[[116 114 123 126]
 [131 118 114 126]
 [121 120 128 126]
 [123 103 102 126]
 [117 105 110 126]
 [123 139 149 126]
 [133 123 121 126]
 [132 118 117 126]
 [115 120 128 126]
 [115 110 118 126]
 [120 118 121 126]
 [123 135 145 126]
 [120 112 113 126]
 [130 131 133 126]]
The last entry, reading row by row: 126
Find the third entry, reading row by row.
123
The largest entry in the last row: 133
Find the fifth entry in reading order.
131
Find the entry just left of 103.
123
The fifth entry from the end, reading row by row -> 126
Find the last entry of the smallest entry's row.
126
The first entry in reading order -> 116
The top-right entry: 126
Find the smallest entry in the first row.
114
The entry directly below the smallest entry: 110
Find the second largest entry.
145
The fourth entry from the end, reading row by row: 130
Find the entry directly below the largest entry.
121
The maximum: 149
The second entry on the diagonal from the top-right corner: 114
Find the entry directly above the smallest entry.
128
The third entry on the diagonal from the top-right corner -> 120
The third entry from the end, reading row by row is 131

Read these off the array that follows. Rows and columns are numbered from 0.
1) Find the entry at row 0, column 0.
2) Find the entry at row 1, column 2.
3) Find the entry at row 0, column 2.
4) Find the entry at row 0, column 1.
5) Find the entry in row 2 and column 0.
6) Find the entry just right of the smallest entry.
7) Find the entry at row 2, column 2.
[[120 126 122 128 129 127 130 131 130 121 128 131 125]
 [122 128 120 133 133 128 129 130 133 123 132 126 127]
 [135 133 138 123 128 127 118 128 114 138 117 124 121]
 [136 129 134 128 118 130 119 132 123 136 125 123 129]
 [133 131 123 130 129 125 126 121 124 134 129 130 118]
 [130 125 131 131 134 134 125 122 134 130 120 114 139]
 [127 132 131 126 130 126 131 127 132 131 135 125 132]
 [128 132 129 136 126 129 131 125 117 129 125 129 131]
 [123 130 122 135 140 130 130 115 120 127 116 123 125]
 [132 125 121 132 137 128 131 114 133 129 128 125 129]
 [128 129 127 137 125 131 133 126 132 127 134 123 142]
 [139 124 133 125 105 128 124 138 122 131 132 140 128]
 [124 133 118 139 146 121 128 119 128 127 134 115 128]
 [125 126 122 136 137 128 132 122 129 122 128 126 133]
 [120 132 129 129 138 123 129 131 121 123 127 126 126]
 [115 134 129 129 146 130 127 130 131 126 123 114 130]]
1) 120
2) 120
3) 122
4) 126
5) 135
6) 128
7) 138

X =
[[131 143 108 119]
 [114 132 103 128]
 [107 114 113 134]
 [124 135 101 124]
 [111 108 135 136]
 [111 124 108 130]
 [107 112 125 134]
 [139 146 114 118]
 [140 143 143 124]]
Indices start at 0.
Read off the entry directly below 130.
Answer: 134
The entry in the top-right corner -> 119
The entry at row 0, column 0 is 131
The entry in row 1 and column 0: 114
The entry in row 0 and column 2 is 108
The entry at row 2, column 1 -> 114
Read off the maximum.
Answer: 146
Read off the bottom-right entry.
Answer: 124
Read off the smallest entry.
Answer: 101
Read off the entry at row 2, column 0.
Answer: 107
Read off the entry in row 0 and column 1.
Answer: 143
Read off the bottom entry of the column that holds the smallest entry.
Answer: 143
Read off the entry just right of the smallest entry.
Answer: 124

119,149,122,130,129,123,124,131,132,129,124,129
145,149,144,125,126,141,118,131,119,125,137,129
128,149,119,123,123,139,128,131,118,119,128,128
128,149,118,126,124,134,127,131,121,125,129,130
135,149,131,118,137,137,140,131,106,129,125,132
126,149,126,131,126,125,124,131,135,126,129,127
128,149,128,128,128,127,128,131,127,129,127,128
132,149,131,122,134,134,137,131,114,128,125,130
108,149,109,131,130,111,138,131,139,132,118,127
131,149,129,124,133,130,134,131,119,130,126,125
131,149,131,127,127,130,125,131,126,128,131,128
115,149,116,131,129,118,135,131,135,130,121,128
122,149,124,139,118,120,114,131,150,125,130,124
152,149,149,123,126,145,115,131,115,123,141,131
128,149,129,129,129,125,129,131,129,129,128,127
134,149,135,127,127,133,124,131,124,126,132,128
Rows and columns are numbered from 0.
The entry in row 0 and column 2 is 122
The entry at row 1, column 0: 145
The entry in row 1 and column 2: 144
The bottom-left entry: 134
The entry in row 0 and column 1 -> 149
The bottom entry of the column that holds the smallest entry is 124
The entry in row 1 and column 1 -> 149
Read off the entry just right of the largest entry.
A: 149
Read off the maximum.
A: 152
Read off the entry directly below the largest entry.
A: 128
Read off the entry in row 2 and column 0.
A: 128
Read off the top-left entry.
A: 119
The bottom-right entry is 128
The entry just left of the smallest entry: 131
Read off the entry just right of the smallest entry.
A: 129
Read off the top entry of the column that holds the smallest entry.
A: 132

[[128 135 124 141 132 130 138 122 142 116 139 119 121 106]
 [123 138 119 131 135 128 144 121 144 118 141 137 120 111]]
Indices start at 0.
The entry in row 0 and column 2 -> 124
Report the bottom-left entry.
123
The entry in the top-right corner is 106
Report the entry just right of 142.
116
Report the entry in row 0 and column 1.
135
Report the bottom-right entry.
111
The entry just left of the smallest entry -> 121
The entry just left of 111 -> 120

[[110 124 114 120 118 116 144 121 155 136 134 121]
 [115 121 142 128 119 126 125 130 140 135 153 130]]
Indices start at 0.
The entry in row 0 and column 1 -> 124
The entry in the top-left corner?
Answer: 110
The entry directly below the largest entry is 140
The bottom-left entry?
Answer: 115
The entry just right of 114?
Answer: 120
The entry directly above 140: 155
The entry just right of 125 is 130
The entry directly below 118 is 119
